Input: -37,3,17,-38,56,60
Output: 3
Input: -18,-20,-56,-44,-36
Output: -20
Input: -26,-22,20,49,2,34,7
Output: -22
Input: -31,31,50,37
Output: 31
Input: 40,-54,41,37,-24,-52
Output: -54
Input: 7,55,30,10
Output: 55
Input: -64,43,-34,3
Output: 43
Input: 8,46,3,-17,-1,-45,-10
Output: 46
Input: 46,-20,15,-23,-35,6,0
Output: -20
Input: 19,-40,45,53
Output: -40
---
[[96, 47, 78, 11], [87, 65, 58, 6]] ans = 78
[[7580, 9224, 8405, 9067, 7057, 6123], [3249, 4357, 4320, 4152, 5950, 2517], [6409, 5528, 6385, 6307, 5771, 5398]] ans = 5950
[[643, 264, 906, 168, 649, 718, 542], [590, 295, 876, 238, 700, 750, 566], [687, 264, 884, 158, 626, 733, 589]] ans = 750
[[-25, -19, -3, -21], [-22, -13, 5, -19], [40, -16, -49, -16]] ans = 5
[[6, 6, 7, 8, 6, 3], [1, 3, 7, 3, 6, 2], [8, 6, 2, 6, 3, 7]] ans = 6
[[212, 147, 926, 439, 154, 465, 155], [435, 202, 603, 425, 223, 507, 143]] ans = 465
[[104, 103, 207, 95, 48, 106, 140], [141, 84, 201, 80, 36, 113, 110]] ans = 106
[[151, -343, -291, -201, 8, -249], [-987, 973, -94, 684, -861, 793], [28, 194, -319, 383, -475, 353]] ans = -861
[[68, 41, 22, 55, 29], [82, 70, 52, 42, 46], [46, 45, 49, 42, 43]] ans = 42
[[4347, 4608, 3934, 4705, 4606, 3957, 4370], [6723, 6363, 2276, 8933, 7607, 1027, 5117]] ans = 3957
---
[-42 -57  56  48 -24 -37 -25] value -25
[ 0  1 55  8 16  3] value 3
[53 -2 -2 32 10 -9  4] value 4
[ -6 -27  54  55] value 55
[ -5  37  36 -52 -14] value -14
[ 27  58  -9  15  -2 -25 -19] value -19
[-19 -46  10  55  21] value 21
[ 59 -12  48  46  45] value 45
---
[[-53  -6 -28 -11 -10]
 [  4   4 -10 -17  -3]] ans = -53, -3

[[ 41 -35 -59 -30  21  16]
 [-18 -12 -13 -41 -59  29]] ans = 41, 29

[[-37 -39  30   2   2 -23]
 [-47 -45  15   5  24 -32]
 [ -4  -4   5   0   1  -1]] ans = -37, -1

[[ 25 -11 -24 -47 -26  -6 -35]
 [ 39  16 -31  -7 -20  -8 -37]
 [ 11  12 -11 -32 -33  11 -28]] ans = 25, -28

[  5  10  42 -30  59 -26] ans = 5, -26

[[ 51  21 -14  29 -44 -40]
 [-38   1  55  33  16  15]] ans = 51, 15

[[ 28   4  18  10  26  18]
 [ 28 -46  18  51  26  46]
 [ 28   7  18  10  26  13]] ans = 28, 13

[[ -8  37 -10  28  28  55]
 [-25   0 -29  22  12  49]
 [ -9 -46   4  46   3  -4]] ans = -8, -4

[ 61  55  42  46 -61 -33] ans = 61, -33
---
Input:
[[ 21  54  -4 -16   0 -37]
 [ 27  36  53 -13  62   1]]
Output: 21, 1

Input: [ -3 -50  44   6]
Output: -3, 6

Input: [-30  -1 -53   0  38 -14  -8]
Output: -30, -8

Input:
[[ 54 -10  -7 -25  28 -33]
 [ 60   3  -5 -30  37 -54]
 [ 46 -10  -4 -22  24 -27]]
Output: 54, -27

Input: [-25  17  36 -11 -54 -37]
Output: -25, -37

Input:
[[ -8  10  -5   2]
 [-47 -11  21  29]
 [  0  -2  -4   2]]
Output: -8, 2

Input: [-52 -51 -48  25 -28]
Output: -52, -28

Input: [ 51 -22  10   4]
Output: 51, 4
---
[[-54 -16  63  20]
 [ 35 -31 -24 -34]
 [ 19 -23   7  -2]] -54, -2

[-27   2   3 -28 -34   9 -46] -27, -46

[-20 -34 -58 -53 -47] -20, -47

[-19   5  21  -4 -61  25] -19, 25

[ 27  22 -30 -54  43] 27, 43

[  3 -20 -49  18  10  22] 3, 22

[50 -2 22  2] 50, 2

[-58   0  24 -52 -28 -22] -58, -22
---
[-28 -12  42 -19  52] 42
[46  1 22 19] 1
[ 26 -35   9 -36  35 -55] -36
[-55   7   4   1] 7
[-41 -25  17 -10 -14  52 -47] -14
[-57 -40  -1  -4  -2] -1
[ 40 -50 -30  -7  23] -30
